In the rows, 128 means zero.
[132  77 130 104 150 172 178 179 120  85  90 149 128 118 134  31 125 164
 175 157 173  61 166 125 160 120 126 106 114  28 138  85 172 149]
U
[135 162 127 114 150 119 163 131 142 129 169 118 145 154 142 145 197 102
 136 118 159 210  93 151 206  91 165 128 200 103 227  88 126 109]
T
[198 130  40 124 135 157 106 147 105 160 134 158 124 114 123 101 164  96
  90 171  89  95 173  93 111 135 121 184 126 143  95 131  79 123]
D
[118 118 120 156 133 161 179 100  95 154 164 181 175  87 141 165 125 148
 177  55  63 112 113 141  98 125 117 143 113 128 194 124  95 161]
K
[121 118  85 104 172 174 166 146 129 104  90 165 134 100 174  70 127 145
 165 122 125 131 183 114 133 109 155 151 134 161 168 126 116 124]
T
[123 150 139 146 178 134 152 110 149 161 108 154 137 121 164  92 123 131
 130 136 118 132 171 135  65 113 158 177 121 117 122 173  77 116]
D
[166 136  50 154 109 172 117 141 147 164 125 172 127 147 140 191  77  62
 134 136 126  71 200 151 103 102 174 118  94 111 100 143 149 137]
K
[148 139  79 141 155 197 144 118  96 197 167 172 147 114 148 153 123 119
 166  65  97 123  89  95 110 137 152 163 123 108 171  87  35 157]
E
[123 131 129 141 136  85 126 145 140 135 106 166 152 118 171 136 151 106
 124 150 120 140 130 114 168  91 148 115 162 147 187  74 224 140]
U
[ 91 135 124  65 139 118 142 140 156  92  69 117 137 144 100 113 125  88
 152 151 145 110 188 100 130 119 119  91 127 193 115 111 147 137]
K
[117 142 128 120 149  97 155 191 116  83  82 110 137 121 140  62 110 118
 124 148 171 158 132 170 132 110 134  93 178 131 170  69  87 120]
E
[135 131  81 168 115 141  89 128 104 168 148 166 122 130 136 123 106  67
 118 131  51  73 177  89 164 106 132 148 103 136 109  96 129 171]
J
[135 106  87 163 112 175 133 138 120 167 124 134 114 118 160 167 117 120
 142  95 110  98 152 142 157 166 128 142 137 105  97 105 175 108]
T
[135 142 119 190 103 159 181 111 138 143 128 182 121 103 153 118  88 128
 102  69 131 128 153 137  90 165 139 149 154  78 124 116  98 105]
L
[133 114 128 165 133 185 173 115 131 187  93 187 104  93 155 166 132 125
 127 118 141 144 171 117  97 143 173 120 102  89 158  91 187 124]
U
[120 124 100 135 147 134  96 129  99 143 150 122 127 108 187 118  80 134
 149 100 161 123 141 144 105 113 131 141 125  83 120 128  41 165]
D
[146 156 109 109 168  85 155 217 112 141 135 107 140 125 113 136 197 153
 120 128 106 138 132  90 153  98 129 126 129 192 156 126 120 112]
K
[113  91 123 103 144 157 168 143 122 102  97 148 116 147  94  76 141 154
 173 140 148  85 130 129 135 160 131  78 130 112 153  94 172 103]
J
[137 143 133 116 178 142 132  99 117 109 101 182 147  79 151 157 113 138
  93 146  57 166 153 104  96 132 126  94 141 202 181  85  73 142]
X
[172 141 112 165 168  88 126 127 125 158 120 149 105 123 137 163  92 119
 145 153 102 103 166 145 103 118 146 125 124 156 135 163 113 133]
K
[172 133  95 133 102 166 123 126 134 164 109 163 142 102 135 190 120  75
 118 141 144 125 186 154 152 104 121 100 128 109 104  84 116 148]
T
[140 128 133 172 140 142 130 171  93 163 113 136 113  86 145 139 103  95
 139 116  69  93 149 112 130 158  80 183 115 134  77  93 103 145]
T
[158 150 164 144 155 141 171 117 139 104 121 157 158 112 126  95 118 171
 119  97 138 146 170 113 176  98 151  99 147  95 183 152 134 113]
D
[124 125  26 155 169 176 149  83 129 158 128 207 138  88 161  82  99 153
 122 103  85  91 169 131  43 143 181 132 115 127 177 154  58 139]
K
[123  56  81 130 106 113 127 123 145 108 129 153 130 128 172  90 147 137
 193  69 121  77 131  88 154  89 150 105 131 113 130  97 180 175]
E
[120 132 120  99 137 135 164 156 148  90  91 130 109 118  95  91 143 155
 145 132 152  99 116  88 148 147 160  98 144 127 153  73 153 135]
L
[ 98 133  30 142 159 164 119 129 138 150 142 141 157 112 168 115 115  79
 120  99 115 102 124 135  85 128 146 148 145 112 119 104  75 145]
T
[109 163 108 184 148 189 149 126 111 174 146 184 145 135 141 118  89 106
 141 107  75 101 180 204  68 133 123 167 125 146 130 146  73  79]
U
[119 130 118 170  81 156  96 110 149 164 121 190 130 144 140 133 144  28
 117  79  98 105 159  67 112 124 109  90 123 149 120  38 131 149]
X
[112 126  74 158 133  93 146 160 148  87  96 145 138 103 106  76 125 115
 104 123 109 153 110 119 152 116 168 105 165 130 152 123 122 124]
L
[ 85 149 119 135 194 145 123  82 127 179 178 188 143 123 155 140 113 114
 144 115  96 128 149 110 147 147 108 152 132  96 133 134 123 107]
L
[184 167 111 198 163 116 137 115 141 171  77 182 129  68 114  91 118  53
 106 125  78 131 127  93 135 147 160 193 142 135 165 128 163 132]
U
[141 114 107  89 144 128 154 145 110  95 115 131 134 130 152  81 179 121
 151 147 151 136 133 104 155 131 117 142 167 150 185  81 138 126]
X
[137 103 120  76 140 181 158 119 122 127  90 133 130 122 127 100 119 135
 149  51 117 128 132  93 142 177 135 106 123 146 165  97 176 107]
J
[121 108 203 138 110 112 172 182 114  84 107 130 117 127 121 127 111 114
 145 111  87 134 137 124 112 112 119 116 110 110 153  76 151 157]
D
[108 104 118 121 187 147 148 138 138 165  85 143 108 161 194 101 142 154
 156 115 148 122 163  67 113 151 148 105 166 135 136  79 112  99]
D
[138 132  71 149 121 149 146  71 126 194 167 191 154 129 153 112 143 100
 143  81  99  91 164 167 118 131 132 166 136 105 146 132 117 114]
J
[149 108 125  67 143 136 143 163 126  99  75 140 134 116 133  96 104 155
 133 119 134 134 156 138 161 147 144  75 139 105 173  84 154 119]
D
[123 122 165  77 133 154 197 117 139  93 137  91 154 172 101 106 117 156
 148  65  86  88 130 108 125 150 108 132 133 148 146 142 198 106]
L
[ 95 108  97  55 156 139 170 154 148 110  86 122 153 144  94 103 169  90
 168 113 115 126 117  87 115 141 129 112 128 165 155  99 142 129]
K
[112 130  40  90 171 102 153 167 152 109 117 192 160 100 129  98 151  83
 184  68  86 104 124 122  94 113 166 152 137 172 182  91 109 135]
D
[120 165 121 165 130 161 114 128  99 125 134 183 126  88 160 145  97  75
 120 173 109 131 165 160 142 131 126 152 139 113 170  76 125 144]
K
[ 86 143  88 150 133 167  89  97 107 179 153 180 140 105 171 150 111 117
 153 114 112 129 108 157  92 122 156 144 113 131 146 104  53 155]
J
[120 113 156 145  94 134 122 121 106 181 119 155 111 119 128 146 185  88
 145 159 129 149 159  78 188 112  81 130 128 125 105  61 129 153]
L
[135 158 135 134 125 129 178 116 115 125 143 139 160  96 137 129 118 102
 115 106 116 132 159 172 139 122 122 140 147  86 187  96 120 149]
K
[147 126 140  60 138 185 186 128 121  80 110 159 128 111 104 122 105 114
 139 128 104 157 167 134 157 157 138 144 121 110 169 103 166 112]
E
[ 99 113 126 174 167 157 188 109 118 148  84 144 106  89 150 131 144  80
 174 145 194 150 179 137  76 121 133 128 124 116 158 115 135 132]
K
[159 109  88 153 176 140 141 133 119 169 151 157 122 123 158 115 108 124
 185  74 105  67 157 171 103 139 129 148 102  82 123 151 109 111]
X
[180 120 124  98 192 111 161 173 124 113 151 105 132 120 132 132 131 163
 153  72 146 113 121 135 184 120 116  87 152  84 144 107 140 107]
L
[138 117 133 104 147 136 135 189 126 111  54  90 121 117 120 121 111  90
 133 163 153 136 147 127 143 134 116 109 124 144 107 106 174 123]
T
[162 107 140 111 210 181 154 132  99 132 116 108 136 145 165  89 110 106
 171  74 167 124 106  91 135 154  95 110 163 105 162  82 114 107]
J
[153 142 111 176 111 159 143 128  96 163 166 199 146 101 133 164 119  41
 129 117 104 126 167 126  98 106  82 162 106 127 148 107 121 148]
T
[137 140  98 130 166 175 137 147 119 146 173 177 166 122 172 145 108 112
 147  75  88  96 133 103 105 120 113 166 111 136 147 133 143 127]
T
[164  95  95  81 134 130 169 164 137 107 114  73 133 156  99 138 161 121
 148  98 106 100 112  87 182 127 135  98 157 139 140  79 159 149]
T
[159 131  68 172 167 157 103  87 149 146 117 179 154 130 133 123  92  84
 154  90 112  98  97 136  93 158 145 115 153 140 146 154 113  98]
X
[142  82  87  90 167 113 157 141 146  91  96 141 124 111  96  89 125 138
 173  88  77 107  78  86 133 163 149 113 139 133 158 113 124 151]
T
[131 130 110 125 186  92 148 186 121 123 111 153 137 133 148 127 153 166
 176 141 110 131 124  78 167  94 172 135 146 178 190 126 150 125]
D
[156 110 169 124 143 134 158 175 112 135  93 177 152 116 187  89 141 165
 185 107 136 142 170 191 111  60 126 105 110 163 202 125 173 103]
U
[180 140  88 172 142 167 135 131 138 133 136 190 120  88 156 103 141  77
 167  90 144  90 124 142 136 106 166 158 142  71 143  69  87 150]
J
[114 111  94 159 136 110 141  94 165 167 115 143 126 119 156 143 142  75
 141  81 128 127 152 100  99  91 155 111 132 133 122 105 143 156]
L
[155 131 130 140 157 182 193 144 152  98  68 196 164  99  66 116 103 130
  99 174 120  97 141  81 124 188 107 115 136 100 104 142 168  90]
T
[117 124 114 107 129  75 143 135 139  77 109 125 160 124 103  93 149  91
 137 142  74 150 132 139 166  92 145 139 132 172 182 149 179 141]
X
[141 136 118 154  93 127 137 118 139 137 158 200 153  85 127 140 134 108
 128  85 112 102 151 130 108  90 124 138 103 101 122 112 116 169]
U
[138 137 103 148 124 175 145  90 114 185 140 201 135 107 157 151 137 100
 127 110 119 135 131 114  75 170 116 150 140 113 158  92  76 128]
K
[145 128 131 142 180 144 102 159 111 178 135 128 103 135 170 127 122 150
 157 163 152 123 178 150 174  92 137 129 112  82  96 141  99 119]
U
[171 131 133 168 182 197 136 136 114 136 116 172 139  93 140 109  96 104
 116 103  76 121 183 150  97 113 113  87 102 113 147 124  94 111]
K
[143 112  43 141 159 112 129  99 140 145  92 192 125  94 161 169 105  77
 149 127 148 120 174 144  76 132 148  97 170 151 143  79  89 137]
D
---
[126 125 133 121 124 115 124 146  91 134 107 138 118 108 146 117 112 117
 139 140 123 128 129 128 146 114 118 135 132 132 148 104 120 134]
Q
[ 99 115 178 119 157 123 130 146 106 145 114 100 141 150 107 113  91 144
 153 137 155 144 114 134 145 104 101 132  67  87 137 174  69 146]
M
[107 121 127 128 147 123 111 162  97 136 114 148 148 130 132 113 111  96
 154 118 132 113 112 118 130 102 119  91 148 145 143 151 175 130]
W
[162 124 119 127 152  85 127 148 123 177 166 129 157 125 133 157 127 143
 110 127 147 108 124 113 117 138 149 132 165 116 144 136 149 156]
A
[145 158 141 137 107 162 107 115  97 124 127 157 136  73 141  88 110 135
 143  83 147 141 131 123 128 114 125 114 105 106 144 110 145 141]
Z
[ 99 153 149 152 149 111 137 149 127 121  91 119 109 153 125 116 140 119
 156 109 123 103 130 144 142 172 131 116 132 139 134 126 101 131]
A
[121 117  69 146 218 159  91 144 126 136 132 149 126  85  90 107 104 110
 145  89 150 148 108 121 129 116 114  94 113  86 129 127  87 170]
G
[106 118 126 117  68 157 124  90 129 103 112 122 141  88 160 118 157 144
 139 151 139 153 131 105 100 134 112 139 120 157 122  55 129 136]
Z
[154 111 133 115 139  83 116 150 107 142 139 154 129 102 141 111  94 124
 135 132 146  98 131 114 137 124 134 124 152 140 165 121 113 142]
W
[147 145 131 143 120 111 130 140 117 153 129 173 106  98 147 135 105 127
 134 134 128 106 155 113 134 123 146 105 101 131 151 140 146 150]
Z
[139 139 129 133  68 144 154 134 123 107 115 130 104  94 166 115 133 121
 175 155 111 125 156 137 146 141 127 140 115 136 184 111 113 160]
B
[133 103 138 171 143 120 120 153 107 133 126  98 145 157 153 124 136 110
 134 164 138  96 120 148 146 120 144 155 138 188 137 153 151 146]
B
[159  87 104 128 160 184  66 129 130 131 160 144 140  73 111  83 119 113
  88 137 171 128 105 137 122 141 123 130 106 133  94 147 122 139]
B
[122 124 147 148 111 133 134 159  84 138 129 147 144 169 140 118 122 114
 129 144 134 150  97 132 131 122 132 119 168 160  88  85 152 175]
Q
[122 121 129 121 126  93 146 123  92 122 116 136 102  74 152 123  95 123
 164 143 131  95 153 109 124 133 120 113 150 157 164 132 120 132]
M
[105 124 127 123 102 174 124  94 128 129  81 130 140 107 147 115 163 125
 134 113 152 166  91 109 151 135  93 132 107 118 108  65 162 149]
S
[171  92 101 140 131 143 130 120 100 119 156 145 140  78 147 127 120 112
 121 128 138 137 127 109 123 120 138 134 171 124 140  96 148 152]
A
[140  95 144 159 134 105 129 141 128 120 119 124 120 113 119 124  71 125
 163 146 146 145 135 115 107 144 130 125  96 124 129 156  51 158]
S
[133 144 109 118  93 168 151 115 117  83  87 120 109  67 151 101 162 127
 125 118 143 133 132 147 132 148 116 159  99 142 137  84 136 165]
G
[122 118 125 150 166  73 117 120 159 144 142 118 146 149 123 159 122 137
 126 126 120 127 147 112 121 159 134 109 142 128 127 153 113 129]
S
[109 135 185 136 164 166 121  95 119 126 146  78 146 125 111 138 151 145
  52 116 150 110 161 130 143 134 126 119 132 102 104 137 129 141]
Q
[104 135 142 144 131 115 121 156 104 139 103 146  97 159 134 113 118 110
 103 143 130  92 126 115 122 114 138  92 151 149 144  97 111 107]
M
[121 145 163 126  83 174 150 102 104 140  71 130 133 102 141 124 101 161
 141 130 152 175 114 133 154 110  89 108 102 134  63 117 152 165]
G
[162 115 154 127 106 110 140 114  73 109 157 160 142  88 150 136 100 125
 130 107 127 117 131 125 145 117 127 170 189 140 157 125 193 128]
Z
[135 145 127 125  71 129 115  75 137 116 135 175 129 113 164  84 132 135
 175 128 134 152 142 112 132 100 123 110 113 126  71  80 169 203]
W
[148 108  96 138 146  86 110  97 154 121 144 137 139  86 152 109  93 119
 148 101 161 125 115 121 137 141 121  98 134 106 118 116 113 166]
A
[133 106 124 143 136 155 118 131 125 112  99 142 129 106 142  87 133 115
 104 120 164 143 113 125 154 114 121 116  59  86 138  96 105 180]
M
[ 95 149 129  96 170 154 124 126 110 134 128 145 149 108 100 117 150 131
  79  89 170 133 109 105 108 160 103  87 153  94  92 105 149 161]
A
[123 149 142 100 122  83 160 138 142 136 109 100 113 145 136 161 120 132
 102 113 119 118 136 145 141 146 130 152  96  74 187 167 101  92]
G
[185 120 107 125 119 144 110 122 125 122 142 126 111  88 141 109 105 105
  96 127 148 152 131 113 130 146 131 132 108  76 140 123  72 152]
S
[ 97 156 167 140 107 149 160 104  86 139 128 159 114 164 125 133 118 157
 155 132 140 159 127 100 100 114 124 128 136 168 100  94 138 123]
Z
[111 176 129 140 137 133 160 142  81 139 102 138 126 161 138 131 152 129
 139  97 123 139 125 124 124 130 134 126 148 145 146 119 166 126]
G
[134 128 118  93 135  85 120 117 124 124 159 169 127  89 123 121 108 122
 134  91 146 106 115 119 135 133 104 146 155  85 161 140 159 145]
M
[139 132 146 118  86 127 154 116 104 133 165 139 133  80 149 122 113 133
 143 132 137 120 136 141 102 122 137 130 106 160 149 114 181 136]
S
[102 108  94 165 169 183 112 155 102 106 108 149 120 130 137  91 135  58
 166 140 148 150 117  91 146 155 116  77 142 106 129 121  89 227]
B
[118 129 132 129  74 120 150 154 131 147 112 140 103 155 171 119 123  91
 193 167  88 104 120 129 163 141 147  79 170 147 140 115 143 151]
B
[134 107 131 129 116 117 125 139 116 116 134 140 149 109 153 116 120 117
 142 165 129 120 157 113 136 114 107 102 133 169 160 136 145 157]
S
[130 120 141 131 106 157 134 135  89 135 103 158 127  56 155 101 120 116
 163 137 139 120 138 115 139 129 125  89 116 131 126 100 156 186]
A
[139  74 118 166 115 140 110 116 116 126 160 141 133 116 159 105  78 104
 172 182 147 148 138  94 114 103 127  75 147 173 115 110  86 169]
Q
[128 125 127 124 118 107 116 115 127 143 147 158 135  91 140 127 116 144
 134 121 134 121 125 132 128 106 133 137 109 129 139  89 156 138]
Z
[122 154 138 142 202  72 122 133 103 143 115 149 110 152 103 146  72 140
 101  94 118 156 152 127 140 128 118 118 114  89 126 172  77  89]
Q
[121 143 148 137 128 109 122 140  86 137 140 136 127 133 142 109 109 128
 163 130 130 104 123 136 131 123 131 130 165 185 140 108 136 125]
Z
[126 147 150 142  82 182 129 150  91 148  67 113 124 103 143 104 147 128
 135 138 133 132 115 126 110 118 142 120  91 154 110  98 158 133]
S
[119 111 132 140 122 101 158 149 161 147 103 138 131 135 131 173 132 129
 156 131 131 119 125 111 133 158 124 130 107 114 172 166 141 125]
A
[107 164  95 100 154 146 160  96 129 103 149 150 132  96 110 124 145 134
 113  55 126 143 127 119 113 119 118  83 166  76 134  75 172 133]
A
[130 168 109 125 129 154 119  95 126  87 115 151 130 109 147  59 141 121
 135  69 144 145 118 164 160 126 103 106  94 132 106 109 162 151]
G
[101 154 177 115  76  91 166 126  73 121  97 157 113 121 143 136 107 132
 145 112 120 136 123 128 110 106 120 170 119 115 153  90 169 120]
S
[135 135 163 137  99 115 150 150 122 158 118 149 114 127 132 149 107 137
 140 146 122 120 140 132 142 131 136 123 109 128 120 151 148 158]
Q
[117 128 138 100 146 123 146 112 140 130 141 128 118 106 117 137 107 119
 130 100 160 137 130 113 117 176 118 125  80  55 152 190  89 144]
G
[121 125 111 134 172  97  93 179 103 143 108 139 112 162 128 130  86  92
 137 158 120 184 124 135 156 143 104 139  88  88 136 144  26 153]
W
[129 106 112 119 129 144 134 132 100 118 141 142 128  71 137 112 118 121
 149 146 132 134 140 124 116 124 119 119 125 165 147 112 133 136]
Q
[138 149 124 121 132 125 126 129  80 125 126 144 111 103 144 102 123 118
 143 120 124 105 148 111 128 123 124 116 166 148 159 135 145 115]
M
[104 138 120 117 155  96 119 131 101 149 132 138 124 106 129 141 113 125
 160 127 113 129 140 129 123 132 120 138 132 116 138 136 125 145]
G
[145  97 141 134  85  80 141 171 100 126  87 128  93 118 154 144  99  93
 149 153  80  90 124 137 133 103 172 167 157 126 159 113 137 104]
W
[135 141 158 138 129 132 106 140 112 121 139 124 105 145 118  86 105 124
 138 148 140 139 139 146 121 132 122 153  75 130 127 137  49 142]
S
[104 109 142 122 134 123 154  82 105 126 100  99 167 129 151 128 114 151
 155 106 172 166  97  90 142 107  88 119 139 116 137 119 134 130]
M
[122 128 130 120 124 160 118 114 100 142 142 136 123  99 141 107 122 119
 143 133 122 142 130 132 120 116 128 108 119 127 118  99 131 110]
A
[115 140 138  95 139 112 129 138  84 121 134 148 109  78 127 101 120 117
 130 111 125  89 142 147 104 134 136 143 114 139 160 139 146 104]
G
[ 96 147 166 148 164 161 133 136  85 131 126 110 152 131 109 112  83 141
 110 119 175 150 119 143 131  74 103  97  91 100 106 140 117 187]
B
[139 125 150 108 124 103 116 127 118 126 150 128 152 100 128 130  81 130
 136 114 119 137 149 119 136 128 108 102 162  86 149 168 114 128]
Q
[117 133 125 145 164 127 122 129 108 170 120 129 131 111 135 143 124 131
 144 131 143 120 132 112 135 118 123 111 124 132 130 131 143 141]
A
[ 87 116 137 113 155 139  64  91 153 141 117 131 145  91 127  62 119 130
 182  90 185  89  89 125 151 114  86  98 106 159 125 121 140 106]
W
[ 98 147 149 152  82 167 117 118 156 122  77 101 146 135 145 126 154 146
 163 149 138 145 133 124 135 162 100 104 105 174  89 138 132 151]
Z
[134 139 109 138 114 121 107 141 130 140 118 135 104 126 163 129 160  92
 141 136 109  83 147 106 144 145 147 123 173 145 182 103 141 119]
W
